In the rows, zero is written as 128.
Each row is followed by its class.
[176  94 122 117 148 148  64 159 127 155  55 106 143  36 110 157  82 126
 120 134 155  69 109  72  97 101 127 177  98 149 149  61 136 117  74 202
 141 159  98  84 120 119  99 129  71 108 174 151 149]
A
[128  89 152 151 115 115 144  88  85 118 130 168  98 140 159 115 118 109
 135  79 148  95 160 161 114 107 211 124 151 120 149 217 141 142  98 118
 130 103  72 141  87 131 162 117 158 139 126 118  93]
J
[138 119 135 113 121 144 143 131 120 114 115 150 129 100 167 142 102 148
 133 142 145 113 160 133 120 111 174 111 142 128 141 188 126 146 105 165
 122  76 125 147  92 171 183 125 109 109 145 113 149]
V
[147 101 162 148 109 108 126 125  83 126 106 134 129 145 162 128 132 107
 147 117 149  94 151 168 122 112 188 134 153  94 171 196 141 144  96 130
 105 149 120 159  98 119 145 118 122 128 144 142 100]
A
[158 118 150 100 130 114 156  97 137 130 115 160 106 142 160 121  93 144
 140 113 154  95 152 116 122 111 164 114 171 102 125 196 100 141 123 158
  84 106 128 146  99 144 131 131 136 152 148 148 111]
J
[148 150 107 106 114 131  43 143  88 125  89 108 121 112 111 198 132 112
 151 119 106  88  95 131 132 176 142 123 102 181 101 184 146 116 108 181
  75 102 145 154 195 132 137 168  64  73 122 156 134]
D
[138 118 110 141 133 156 111 205 106 142  94 161  97 104  95  98  93  96
 118  89  81  68 120 132 150 158 130 165  76  86 111 105 142 115  65 198
 128 188 140 113 132  84  58 100 122 122 139 136  62]
J
[134 117  96  61 133 107  71 181 118 155  66 141 155 110 107  76  63 144
 144 131 109  99 109  97 118 131 145 149 128 120 115 120  88 104 118 188
 123 169 105 154 129  97  50 136  98 105 172 156 117]
D
[ 81 116 131 118 139 166 168 238 106 103 116 167 139 129 134 131  82 143
 206  81 139 127 118 194 144 145 166 153 113  78 136 173 222 158  69 180
  78 125 130 250 113 111 113 119 140 109 137  63  93]
Y
[146 176 134 158 119 134  76 121 170 127  96  97 136  88 138 160 132 103
 137 121  56 121 104 142 148 162 115 122 136 135 123 135 171 121  77 164
  75 157 156 164 169 102 147 127  91  42 110 162 100]
V
[152 158 121 162 102 117 119  74  49 127 116 135 160 108 167 175 141 120
 120 103 143 127 157 179 125 119 221 142 133 107 160 240 152 178 144 194
 132  97  84 154  88 127 183 118  87 137 139 103 146]
D
[131 117  98  96 142 128  89 184 136 137  68 135 143 117 111  94  68 124
 129 126 106  91  94  98 122 108 138 161 146 125 125 106 136 104  79 191
 125 152  90 135 112 114  92 125 110 119 154 143 126]
Y
[148 189 108 163  91 163  80 151 116 108 138 109  89 169  95 170 125 130
 125 144  77 114  81 173 166 180 105 139 103 127  93 170 121 105  94 157
  70 168 185 168 185 121 150 156 110 101 151 162 107]
E
[128 128 138 137  92 127 126 110  88 120 109 153 131 122 161 137 118 110
 162 109 147  97 140 148 127 115 199 151 149  92 168 202 133 157 107 141
 128 109  99 154  84 138 150 121 122 150 146 132 119]
Y
[120 100  99  82 138 129  90 191 103 131  99 129 133 106 120  95  86 118
 130 129 119  69 118  85 121 126 145 170 115 109 123 108 110 105  88 189
 151 187 102 123 126 104  75 109  79 104 158 142 123]
D
[137 121 160 113 110 153 144 152  46  94 100 141  96 183 147 138 125 118
 151 126 175  82 133 149 134 100 177 126 148 114 129 176 119 131  95 126
 111 164 133 177  97 149 130 120 105 145 139 143 109]
A
[163 168 119 153 127 156 123 115 134 108 138 118 107 123 126 165 138 108
 111 111 108 103  95 149 154 160  94 115 110 141 109 147 147 114 111 200
  72 179 176 161 167 104 126 130  90  90 128 139 110]
Y
[153 178 127 153 103 143 125 119 165 127 124 112 120 115 117 147 147 119
 136 118  82 121  94 163 153 171  96 118 108 134 144 147 145 124 105 204
  95 193 182 177 170 102 126 143  78  70 132 143  95]
V
[132 117 145 128 131  85 146  82 104 126 137 136 129 158 173 126 105 111
 164 108 156 103 147 173  98 105 186 148 170  94 144 167 116 137 100 149
 131 122 112 156  91 124 116 116 143 152 147 110 153]
G
[169  99 102 187  95 179 106 157 101 106 201 151 114 151  86 147 109 101
 118 123 126  78 144  87 178 138 123 137  59 137 137 172 151 109  88 162
  17 152 113 146 158  83 107 172 130  76 147 172 120]
J
[141 127 160 142 113 151 125 148  72 111  77 131 109 182 157 133 120 121
 151 137 147  75 132 158 124 104 182 150 132 118 129 175 120 135  91 126
 125 131 115 161  97 151 149 115 100 125 125 145  85]
A
[141 150 176 125 108 131 143 119  78 117  99 124 111 131 143 143 138 121
 147 137 173 127 136 156 131 104 177 142 143 103 172 184 122 160 122 133
 148 132 115 139  93 143 157 103 116 172 150 134 125]
E
[136 130 143 125 114 121 124 100  88 145  94 130 124 127 145 138 122 117
 145 118 142  94 144 158 107 126 178 140 138 108 163 161 127 153 117 142
 113 112 125 144 105 137 116 108 110 148 138 134 122]
G
[130 127 147 130  89 116 150  93  89  97  99 123 111 142 150 124 139  94
 151 112 168  79 150 156 138 119 209 125 132 121 160 199 140 138  81 133
  99 121 147 137 121 149 107 136 131 146 134 114  75]
M
[155 160 130 143 103 151  99  72 143  95 132 126 111 101  96 164 133 104
 113 149  91 120  79 136 154 169 113 118 128 130 164 180 154 101  98 140
  81 150 178 181 164  93 154 173 111  93 110 155  92]
D
[103 101  78 119 138 119 105 179 115 150  84 109 132 111  94 116  89 133
 110 137 107  74 101 102 119 129 138 163 108 107 124 100 125 129 101 178
 160 157 115 121 146 124  91 111  92 101 138 105  88]
M
[132 119 149 107 118  96 115 101  91 131 115 132 123 130 152 119 125 110
 148 124 167  73 176 144 121 119 191 134 142 109 144 180 111 138 115 150
 126 108 128 122 108 137 128 123 120 132 156 137 128]
B
[114 117  95 131 106  95  98 177 106 155  81 152 119 125 111  92  71 137
 117 125  84 121 113 130 119 118 160 154 131  80 138 153 105 111  73 174
 162 167 101 125 123 103 107 142 142 158 160 130  85]
E
[115 107  92 126 141  79  98 145 103 167 100 106 144 134 125  93  76 157
 129 129 102 135 132  88 136 128 128 159 155  95 122 143 126 118  99 164
 129 135 101 121 140 104  70 117 129 146 160 168  96]
J
[127 138 133 120 110 109 130 111  79 128 103 152 124 142 142 131 117 133
 154 135 169  98 155 146 133 102 206 140 144 106 147 190  95 144 123 149
 120 114 111 139 107 150 148 123 121 143 158 127 128]
E
[113 126 109 112 141 111  59 189 155 158  74 150 141 128  87  93  85 149
 135 141  99  71 116 111 123 121 163 179 107 113 107 139 104 127 101 194
 136 151  73 125 142 119 120 142 112  94 151 162  93]
E
[156 161 131 154 128 155 143 153 142  90 137 122 120  90 144 177 132 105
 142 104  94 112 119 172 165 166 111 113 122 120 134 148 163 127  92 200
  73 198 161 193 154  76 112 127 104  79 125 130  92]
V
[133 131 149 114 102 118 108  82  85 121  92 153 103 143 147 121 130  88
 163 111 148  79 133 119 123 122 175 127 149 136 142 149  96 121  92 119
  98 109 168 102 115 138 129 151 121 123 138 129 110]
Z
[ 97  81  89  96 151 113  87 181 108 156  85 145 146  97  96 107  91 148
 121 137 107  93 117 102 114 118 134 157 134 118 127  99 122  97 101 147
 141 150 113 133 131 128  96 131  99 112 139 129 114]
A
[208 189 163 105  90 134 206 166  66 105 139  98  67  83  92 174 182 121
 101  85 143 121 158 156 195  99 123  90 126 136 182 192 119  91 114 234
  92 205 174 133 172 102 161 118  52 116 145  92 136]
E
[145 124  84 103 149 139  55 219 107 131  56 137 130 114 118  96  75 129
 128 127  71  84 102 119 123 134 151 163 116 125  91  88 108 102  77 208
 127 185 104 131 129 108  81 136  95  76 161 131  88]
Z
[146 158 141 156 124 123 126 131  49 119  67 137  93 169 178 158 131 126
 154 108 127  98 134 193 128 134 214 119 149 115  91 198 111 136 101 160
 120 112 128 141 132 142 156 125 127 139 123 105 104]
E
[114 102  87 122 144  85  81 179 122 166  97 143 145 156 129  84  87 125
 141 119  96  87 115 102 132 125 104 158 108 114  95 108  74  93 109 172
 150 182 126 113 131 102  66 126 118 113 157 156 112]
A
[162 123 130 131  93 166 113 106 128 118 157 117 114  33  67 161 152 121
  85 138 122 138 108 132 150 176 100 108 100 135 173 116 178 116 111 128
 121 164 178 147 172 106 165 139  90  85 135 137 119]
D
[103 102  98  80 124 123  65 180  90 140  63 142 107 134 100  79 118 144
 132 139 101  67 104  99 120 124 157 136 127 135 141 146  91  98 116 129
 146 157 128 157 124 122  76 126 105 119 143 145 106]
D
[114 154 121  76 177 137  96 196 129 102  67 104 134 130  98  93 126 124
 147 136 125  88  95 118 149 114 127 160 101 150  96  77 111 121 119 194
 159 218 102 153 138 111  37  84 130 129 143 159 105]
E
[167 159 130 153 118 166  97 149 125 101 146 116 141 115 114 178 143  84
 124 124  90 118 104 142 174 165 101 133 120 136 117 150 175 119 109 152
  48 144 134 179 165  86 148 123  89  71  95 167 116]
Y
[125 160 107 153 126 147 104 117  82  83 125  77 136  87 112 181 136  96
 122 129  92 127 113 156 175 158 127 122 110 143 132 123 171 109  71 202
  95 198 165 177 181  99 136 104  97  54 135 117 127]
E
[180 149 144  72  85 147 185 153 126  87 119 179  87 176 190 159  53 128
 163  85 181 129 140 186 120  98 175 119 117 146  54 158  74 118  60 226
 134 118  94 148  89 172 145 142 121 169 156 117 108]
E
[138 134 157 118 116 119 134  82 104 109 106 122 126 138 164 147 118 113
 161 132 144 101 153 131 123 108 195 153 175 120 146 186 123 135 104 135
 120  86 105 134 108 159 167 126 103 124 122 143 117]
J
[155  97  99  92 110 121 124 184 193 165  84 120  99 184 143  92  86 155
 131 106 120  98 117 108 121 136 102 137 101 144  79 118  87 103  93 166
 108 142  86 107 130 135  41 160 104 171 148 157  65]
G
[146 115  92 101 169 119 109 204  98 148  69 133 148  99 115 112  65 124
 118 132 110  71 107 109 118 135 144 161 134  88 123 107 141 118 121 187
 143 166  96 136 114  98  69 112  99 144 150 137 116]
D
[104 113  99 104 150 101 108 188 118 143  87 123 133 132 127  97  91 142
 143 137 112  95 127 120 131 122 155 163 122  97 106 109  94 105 111 167
 185 170  90 133 130 128  88 115 117 130 149 125 106]
E
[171 132 146 135 121 119 129  89  63 122  96 119 138 163 161 136 140 146
 128 152 167 150 156 131 119  84 170 116 173 159 145 174 125 146 124 156
 101  98 130 138  89 158 133 120 101 163 150 143 161]
J
[113 104  81 149 133 114  89 183 107 161  78 125 113 127 106  82  92 126
 122 112  88  82  87 116 114 139 135 169  94 107 127 105 106  98  87 189
 180 187  88 137 138  77  46 115 104 113 153 111 101]
D
[148 160 121 174 134 151 102 114 123 120 140 124 129  92 114 151 152 104
 115 107  90 137 100 149 159 171 104 121  89 119 133 131 176 127 105 188
  93 180 171 185 158  93 139 134 100  63 123 117 111]
Z
[ 98 121  64 122 132 122  75 214 100 149  55 155 124 128  93  80 101 130
 116 125 100  48 108 115 131 127 167 151  95 122 136 163 131 116  87 215
 143 182 140 135 147 104 100 137  96  91 148 122  81]
V
[174 166 113 181 107 153 144 120 133 114 119 146 122 110 124 154 136 103
 117 114  78 141  74 152 155 164 121 122 113 120 116 140 173 121  71 193
 109 164 119 165 147 130 147 152  94 105 107 132 105]
M
[141 118 165  95 111 116 119  97 114 115  66 136 129 108 145 140 123 124
 168 134 172  62 162 136 115  93 209 126 149 131 148 153  87 150 110 160
 118 149 136 138 104 145 139 127  98 109 152 115 108]
E
[133 123 158 136 120  65  90  91  72 147  57 124 139 103 159 139 132  84
 173 108 151  93 145 157 101 153 185 139 160 102 135 159 112 145 105 143
 134 133 166 124 129 116  90 151  96 148 148 106 108]
Z
[ 97 129  64 127 113 189 148 175 132  96  84 138 105 176 117 100 123 149
 123 108 119  53  78 111 140 136 143 151  96 124 113 151 111 123  96 245
 105 227 129 187 152 107  74 147  80 110 139  97  62]
Y
[113 123 105  72 145 124  97 189 126 148  59 137 141 100 104 118  72 142
 109 120 118  68 132 101 128 118 127 154 110 126 128 148 122 103 110 191
 120 137 140 123 139 125 122 133  89 116 134 153  72]
A
[161 156 106 166 107 155 117  93 128 114 136 112 147  93 116 162 151 100
 115 109  92 116  96 138 166 177 116 127  91 126 137 139 161 132 106 203
  85 183 148 174 166  97 118 133  88  77 117 146 103]
M
[128 140 101 119 131 128  95 200  84 153  42  86 110 128 110  99  89 123
 120 136 114  51 118 108 138 145 133 166  74 109  95 104 113 112  87 202
 168 190 137 112 147 127  38  92  50 122 162 137  66]
D
[159 159 127 159 108 149  89 100 112 117 128 113 118 106 113 167 178  89
 120 139 126 122 112 137 177 186 106 110  99 135 114 165 155 116 105 146
  75 139 180 172 182 103 149 142  79  78 108 145 128]
B
[168 175 122 148 128 159 163 118 166 100 146 107 135  96 138 169 136  97
 139 127  77 139  93 151 182 174 100 116 128 102 118 128 187 136  86 189
  80 171 158 176 156 114 137 116  97  81 103 141  99]
V
[118 147 103 181 136 164  95 111 140 101 181  82 147 106 135 155 145 153
 125 154  73 138 108 147 140 139 104 155 121 137 154 128 186 153  91 158
  88 152 140 179 134 117 126  84 131  84 145 170 134]
V
[119 123 172  87 111 146 138  74  99  89 110  87 107 131 130 122 114  88
 133 141 194  90 146 105 143  99 174 139 120 157 135 155 110 115  88 101
 146  98 114  92 117 167 152 105 119 134 129 128 115]
E
[184 172  85 214  95 127  96 176 105 137 126 148 153 103  83 121 149  82
 104 140  77  81 137  94 189 177 118 157  69  96 111 144 118 125  98 230
  58 205 118  92 201  56  53 155  83 101 153 193 112]
D
[162 158 103 148 110 155 117 143 114 106 122 116 129 100 105 153 133 109
 125 120  80 118  80 137 156 176 101 119 106 136 107 151 158 116  91 178
  84 169 156 185 174 105 119 133  90  96 122 137 122]
D
[178 169 128 166 133 169 137 106 131  87 129 103 136 115 119 171 132 121
 127 134 105 120 107 138 155 139 110 141 119 151 103 130 169 133  80 215
  63 172 149 187 162 114 120 118  85  85 116 149 103]
J
[117 143  84  87 177 107  93 208 101 153  37 125 160 122 117 110  85 141
 140 121 110  75 126  98 124 136 145 175 126 113  77 130  89 125 154 225
 149 153 122 117 146 113  61 126  86 136 144 120 115]
J
[154 119 137 148  96 105 129  92  29 105 148 155 105 147 140 155 127  91
 148 121 174 126 132 187 149 128 196 116 144 110 150 213 138 140  82 134
 104 130 122 166 120 118 147 113 147 153 150 139 123]
E
[154 152 116 176 107 133 150 108 135 106 153 124 113 115 126 169 160  84
 127 121  85 121 101 150 169 177 100 111  91 112 114 143 130 105  93 187
 100 208 179 162 187  96 125 148  92  97 101 110  95]
E
[128 118 112 108 141  90 110 154 129 141  98 124 122 132 123  88 106 131
 137 141 109  96 120 117 126 107 139 144 128 121 127 113 103  99  90 169
 145 181 130 119 134 128  84 117 122 131 154 143 106]
E
[142 173 178 182 140 170 134 101  68  65 149  88 131 116 156 183 149  86
 151 116 145 184 110 193 159 163 103  98 103 126 151 125 197 141 112 150
 110 210 199 244 140  70 141 116 122  63 125  95 114]
Z
[137 145 143 103 116 119 137  94  87 125  78 140 121 145 158 129 110 128
 157 119 158  93 126 145 120 124 192 135 157 110 125 187 119 135 114 148
 135 105 131 158 103 149 140 129  95 146 130 122 110]
D
[158 112 149 140 104 103 142  89  86 119 117 135 116 153 165 122 153 115
 147 123 163  84 173 139 127 100 196 135 157 115 156 203  91 150 128 144
 115 125 120 143 101 131 120 106 117 148 139 141 113]
J
[138 112 143 142 110 128 141  88  89 121 115 142 114 158 160 120 101 118
 137 133 158  96 153 134 108 103 196 136 139 107 149 186 110 150 122 124
 127 106 109 143  92 148 139 115 136 141 139 132  99]
J
[129 133 143  95 130  97 104  90  49 122 119 111 144 169 161 105 102 140
 165 140 188 115 141 128 130 106 180 161 156 130 143 206 132 135 105 142
 142  85 123 128  96 148 136 107 119 160 169 176 144]
D
[139 126 158 102  93 153 154  88 121 118 110 140 118 163 130  98  97 156
 132 163 181 112 152 110 106  95 162 131 131 137 150 170  68 134 129 122
 130  98 111 129  90 174 136 161 118 160 160 138 134]
G
[176 162 125 120 119 179 171 126 155  74  95 137 125 114 132 152 116 117
 126 140  90 114  90 154 160 162  96 112 142 135 133 152 165 130  62 223
  53 165 152 205 132 112 133 133  93 123 114 158  62]
B
[149 153 107 174 123 133 130  93 118 114 125 122 126 103 112 152 143 101
 126 112 107  78 103 144 163 160 128 131 102 124 136 131 156 136  94 202
 100 192 158 142 156 112 109 126 103  88 137 136  91]
M
[122 108 116 110 125  93  70 140 106 146  70 120 121 133 158 102  91 155
 159 120 111  61 121 113  95 112 158 172 138 135 136 156  74 107  76 190
 142 150 105 168 139  85  76  99  89  98 142 177  70]
D
[116 131 180 140 118 128 145  97  88 114 116 137  95 133 137 110 140 114
 128 121 148  93 143 146 109 103 161 143 130 101 152 225 129 163 120 103
 163 131 152 149  79 155 148  95 124 182 122 115  90]
J
[123  93  78 134 132 144 111 181 100 137 100 131 126 140  99  94 106 152
 121 139  86  97 107 113 126 126 149 174 119 111 140 107 117 121  98 178
 159 151  88 156 132 103  79 101 127 125 128 149  86]
J
[169 149 126 173 121 164 141 105 129 104 131 111 104 113 127 161 145 120
 129 118 121 125  86 152 172 160  80 116 103 154 120 150 153 108  86 182
  87 164 171 185 163  96 128 121  84  87 115 119  90]
Y
[159 156 112 164 108 152 101 128  68  80 167  86 132 127 102 167 134 109
 126 133  92 125 105 162 179 167 134 132 149 114 131 188 173 127  88 171
  41 163 158 178 185  78 138 127 128  77 146 153 127]
Y
[139 126 126 150  96 130 135  97  62 129 109 124 120 153 118 138 144 110
 140 114 170  77 109 133 126 126 188 158 126 120 154 208 138 169 114 139
 118 100 106 112 117 147 127 136 113 176 137 126 116]
M
[154 143 102 161 106 173  62 114 156 125 119 166 120 134 114 158 147 100
 119 128  79 137  95 143 160 195 112  98 111 162 102 110 137  83  82 180
  27 121 157 173 181  78 152 189  97  16 108 138 150]
B
[163 120  97 177 111 193 164 140  86 115 144 154 131  69 120 202 103 129
  92 122 113 165  88 156 125 167  95 112  70 121 114 145 188 141  93 182
 107 160 141 173 144 139 171 155  70 123 115  84  98]
A
[153 118  88 108 130 151  93 226 119 135  97 136 136 180 152 100  66 145
 159 149 101  94  97 118 122 113 141 186 131 115 113 106 106 125 106 168
 110 161  65 127 106 117  87 113 103 117 163 181  82]
Y
[139 134 124 144 124 116 131 115  70 144  81 140 142 151 162 119 101 136
 154 122 151  92 125 145  98 102 205 178 148  76 150 183 116 159 114 179
 155 115 106 169  80 138 143 128  89 150 144  96 111]
Z
[153 179 151 118  93 133 169  97 103 137  91 125 134 148 153 138 120 126
 143 116 162 134 152 133 145 120 173 149 138  73 130 195  91 154 161 165
 132 125 144 152 113 127 141 130  79 153 120 110  91]
J
[119 118 145 109 115 111 120  60  56 121  96 124 104 132 138 138 132 139
 137 125 160  88 152 146 110  96 206 134 155 129 167 221 117 156 121 145
 138  99 150 144 100 154 146 108 115 147 136 116  93]
J
[110 144 141  83 138 128 158  96 103 104 154 106 129 110 173 126 120  98
 128 112 151 139 176 147 147 113 182 133 133  81 171 141 160 141 108 168
 139 119 128 115  95 147 140  73 150 124 152 120 156]
G
